Where the symbols take the elements:
lu: SZ->DQ, GT->RP, QG->TB, RP->CP, MF->QQ, QQ->FM, DQ->CJ, GL->MT, CN->TC, ZH->QM, CJ->LQ, LQ->HL, HG->QG, FM->GL, TJ->DS, TQ->PQ, JH->TR, MT->PJ, HQ->PP, LB->MN, PQ->GQ, CP->RJ, FT->MF, GQ->HQ, TB->NQ, PJ->CN, RF->LB, GJ->ZL, RJ->FT, ZB->JH, HL->ZB, NQ->SZ, MN->TQ, TR->RF, PP->HG, TC->ZH, DS->MP, MP->GT, QM->GJ, ZL->TJ
zu: SZ->ZL, GT->HG, QG->MP, RP->PP, MF->TQ, QQ->MN, DQ->GJ, GL->RF, CN->ZB, ZH->LQ, CJ->QM, LQ->ZH, HG->GT, FM->LB, TJ->NQ, TQ->MF, JH->PJ, MT->TR, HQ->CP, LB->FM, PQ->FT, CP->HQ, FT->PQ, GQ->RJ, TB->DS, PJ->JH, RF->GL, GJ->DQ, RJ->GQ, ZB->CN, HL->TC, NQ->TJ, MN->QQ, TR->MT, PP->RP, TC->HL, DS->TB, MP->QG, QM->CJ, ZL->SZ

The rows follow the links: the fewer symbols apart two elements are, the more alike their rows tend to be.

Here are some elements, each with a row of numbers. One shown again gets a slightly different row.
QG
42 -6 -5 -91 -21 20 -58 -13 40 65 -50 3 -28 -8 -57 47 -17 -48 -16 39 -15 15 -13 -82 5 53 -22 -4 -53 -27 -19 17 29 14 -74 115 48 -51 38 10 52 -72 6 -68 94 5 -145 4 77 0 21 56 33
TB
38 -27 -15 -90 -26 15 -73 -4 4 98 -45 10 -57 22 -39 29 3 -67 -3 39 6 15 -48 -55 -11 97 -33 -21 -12 -66 -23 4 -9 25 -123 83 94 -47 26 45 -40 -54 -46 -25 78 15 -74 -19 99 3 23 65 24
CJ
30 -2 75 117 14 -4 6 18 -43 -47 72 -25 -61 -2 16 -86 18 -11 -25 -24 53 -73 23 11 3 -7 11 12 -18 -32 35 -39 -42 67 50 -125 -12 49 -8 21 -32 88 -60 73 -102 40 110 -28 26 7 10 10 -34
DS
63 39 71 -120 -10 30 -91 -80 -46 29 -35 27 -36 22 -80 10 36 -18 66 20 -1 -84 -38 -26 45 83 3 -22 -5 -56 95 -23 -40 -9 -115 -22 74 -60 -59 -32 -44 52 -39 -36 23 48 -34 -10 87 30 31 -19 -5
QM
21 -15 -16 71 35 -14 14 82 85 -64 36 -18 -46 -64 -6 -60 -9 -29 -69 -5 25 -14 86 -85 -13 -28 -2 -1 -86 -1 -57 58 28 117 24 37 21 14 76 56 106 -50 -40 -13 -5 -7 -18 -58 1 -22 -45 86 1
QQ
-54 50 -38 -97 25 5 84 -18 69 -43 -89 38 114 -24 1 25 83 55 34 -11 -44 13 68 -20 27 0 -18 -21 75 73 30 27 69 -45 2 21 31 -39 -27 -49 73 -21 25 -33 46 -67 -75 -36 -53 -1 8 -24 27
HG
27 37 0 -33 23 15 -31 22 80 18 -29 21 5 -55 -26 65 -44 -20 -3 17 -24 1 19 -85 -13 4 -5 -23 -77 21 -11 57 54 18 -17 97 7 -57 37 11 118 -90 27 -104 94 -11 -150 -16 60 -22 0 16 28
LQ
23 24 76 126 36 4 -15 11 -22 -96 74 -29 -26 -29 -41 -79 12 19 -13 -13 3 -85 49 -24 9 -21 16 39 -73 -22 66 -27 -13 81 85 -105 -18 38 -25 7 16 83 -20 10 -79 17 89 8 -19 16 -58 -21 -46

Each walk starts at a row. The symbols on each line, taken left to right, move it on to the next element.
Each answer is a row, close to the row of the element it stands for.
new walk
32 -15 50 62 -39 -18 -27 -3 -61 2 69 -45 -104 25 5 -66 20 -20 -15 -15 52 -38 -32 29 36 36 -18 18 22 -63 24 -33 -91 58 -36 -68 42 40 8 17 -79 74 -94 93 -82 73 104 -41 55 21 25 56 -28
lu lu zu lu lu lu zu zu lu zu
30 -26 -4 -77 -46 33 -77 -4 -18 103 9 -25 -70 57 -22 -5 13 -47 1 26 30 20 -63 -16 8 91 -26 -26 40 -91 -2 -13 -48 17 -99 51 64 -29 16 32 -69 -5 -90 44 28 49 -13 -26 109 25 46 83 13
zu zu zu zu zu zu lu
29 -26 36 -11 -45 20 -79 -1 -36 65 25 -45 -106 54 12 -44 22 -44 -22 5 62 -30 -61 8 21 73 -33 -4 28 -79 -18 -25 -65 40 -70 -30 43 -2 27 25 -102 54 -111 87 -10 61 71 -36 73 17 31 76 3
new walk
12 22 21 -63 25 23 -39 -8 78 -35 -27 2 -5 -36 -66 -25 63 2 -10 4 -5 -73 67 -122 51 59 -21 -22 -36 -24 50 33 41 84 -64 28 85 -70 11 14 88 -11 -85 -38 35 -2 -94 -79 53 14 1 41 -16
zu lu zu zu lu lu zu lu lu
29 7 4 5 37 10 -19 32 85 -55 2 -11 -8 -31 -26 -38 46 -12 -55 20 6 -36 85 -110 11 -7 -20 -11 -77 -1 -3 23 34 129 -12 15 65 -64 33 44 126 -27 -82 -50 25 -19 -80 -72 39 -7 -32 70 -1
lu zu lu zu zu lu zu zu lu zu
17 -36 -25 107 9 -29 24 78 44 -22 80 -35 -48 -54 57 -38 -31 -15 -78 -6 50 21 39 -50 -54 -36 -7 22 -53 -5 -77 21 -18 104 64 34 -29 38 86 61 68 -57 -14 14 -34 -3 0 -20 -2 -38 -28 81 4
new walk
27 -23 -14 115 -17 -45 -21 65 11 22 86 -29 -85 -19 50 -23 -88 -45 -50 -26 41 41 -41 16 -70 -61 -9 51 -34 1 -124 -1 -45 71 81 43 -41 46 87 43 9 -46 4 40 -45 32 41 17 -1 -45 -11 55 8
lu lu lu zu zu lu lu zu zu
31 24 56 -88 8 42 -64 -45 30 -8 -44 20 -33 -2 -69 -8 49 -14 37 20 -40 -86 14 -94 62 88 -1 -37 -19 -26 92 6 22 42 -103 -6 100 -85 -31 -12 26 19 -68 -46 54 17 -91 -74 98 16 8 6 9
lu lu zu zu zu zu
41 16 76 -36 -21 14 -89 -61 -103 58 -17 -2 -67 45 -68 4 -1 -32 72 17 1 -47 -89 8 29 73 7 -5 4 -59 75 -47 -56 -44 -87 -47 47 -9 -63 -29 -94 72 -9 -1 6 73 36 22 59 54 13 -38 -12
new walk
60 -10 55 6 -39 5 -62 -49 -136 47 26 -34 -86 53 -50 -28 -35 -22 26 27 -4 -32 -82 57 9 39 24 11 11 -84 58 -57 -59 -45 -50 -59 -4 40 -62 -20 -95 62 -5 16 -20 54 99 51 29 32 -9 -51 -27
zu zu lu zu zu zu zu lu zu lu
10 23 10 10 53 -24 17 65 96 -30 18 15 10 -83 10 37 -69 6 -11 -28 -10 -20 58 -69 -39 -53 -18 9 -75 67 -18 54 50 47 46 79 -30 -24 38 -15 134 -82 54 -75 25 -8 -127 3 31 -24 -23 11 9
zu lu zu zu lu lu zu lu lu
-11 22 6 86 49 -42 36 29 98 -59 68 37 11 -76 57 37 -65 20 -7 -67 1 -26 54 -26 -29 -87 -1 12 -55 73 -43 47 36 52 98 12 -86 9 39 -27 108 -58 48 -34 -21 -4 -99 12 -13 -39 -9 2 -27
new walk
52 -30 33 86 -38 16 -18 -1 -122 10 48 -41 -41 71 -17 -40 -16 -16 6 16 11 -7 -51 55 -35 2 27 46 -27 -62 8 -49 -52 -36 29 -108 -16 81 -28 -3 -92 58 41 42 -64 23 141 65 -36 -4 -37 -34 -33
lu zu lu zu zu zu lu
19 -12 7 133 -11 10 31 13 -82 -30 42 -38 -5 33 -16 -77 14 6 -34 51 8 16 6 51 -48 -34 30 56 -50 -41 5 -42 11 -15 70 -74 -30 92 -33 33 -65 26 37 27 -64 -15 178 59 -86 -7 -57 -40 -12
lu zu zu lu lu lu zu lu zu
-55 9 -66 -35 45 -11 106 -5 64 -79 -43 17 121 -33 -4 -22 71 52 -23 11 -49 39 113 -19 11 -31 12 3 7 55 19 29 80 -25 34 1 4 -16 -8 6 81 -4 21 -48 1 -111 -12 -15 -106 -6 -34 -33 21
new walk
-10 -41 -28 98 25 -11 77 39 -15 -85 19 -36 57 -1 -5 -88 24 15 -51 37 8 13 47 27 -45 -57 33 32 -40 17 -13 -28 25 -10 110 -50 -27 75 -17 38 -8 29 55 26 -42 -72 122 36 -119 -12 -101 -28 -6
lu zu zu zu zu
-44 -22 -41 49 20 18 129 31 23 -101 -32 -7 106 -12 -8 -86 58 51 -48 6 -11 13 92 -1 -14 -58 35 13 -15 45 -11 4 95 -4 68 -34 -21 35 -5 25 56 12 14 -25 -28 -98 52 -16 -134 0 -51 -52 -2
lu lu zu zu zu zu lu
-45 38 -27 -130 18 0 26 -61 56 17 -83 51 91 -1 6 81 40 58 57 -32 -50 39 15 8 28 2 -8 -47 99 67 22 36 27 -82 -55 30 12 -62 -26 -51 17 -21 35 -53 54 -25 -103 -27 -7 27 52 -35 21
new walk
-3 -14 -6 19 -27 -57 -48 -1 -22 100 53 17 -39 7 78 83 -96 -10 31 -55 16 61 -106 83 -10 -26 -17 1 64 -8 -69 -14 -51 -43 4 41 -95 29 36 -52 -86 -27 29 53 -7 62 2 52 52 2 86 7 -1
zu zu zu zu zu lu zu
-26 34 -13 -77 -44 -35 -50 -29 -21 93 -7 44 0 26 50 105 -56 -1 72 -77 -14 9 -111 64 11 -8 -3 -19 91 7 -34 21 -50 -93 -35 45 -49 -17 4 -73 -68 -32 21 20 42 48 -50 32 52 15 91 -20 19
lu zu zu lu zu zu
7 -27 -28 95 -44 -54 -27 40 -19 82 80 -10 -59 -4 80 53 -113 -48 -10 -40 39 59 -85 67 -67 -40 -14 33 19 -4 -100 3 -60 4 29 29 -91 52 73 10 -48 -43 6 48 -53 74 22 56 35 -35 26 40 0
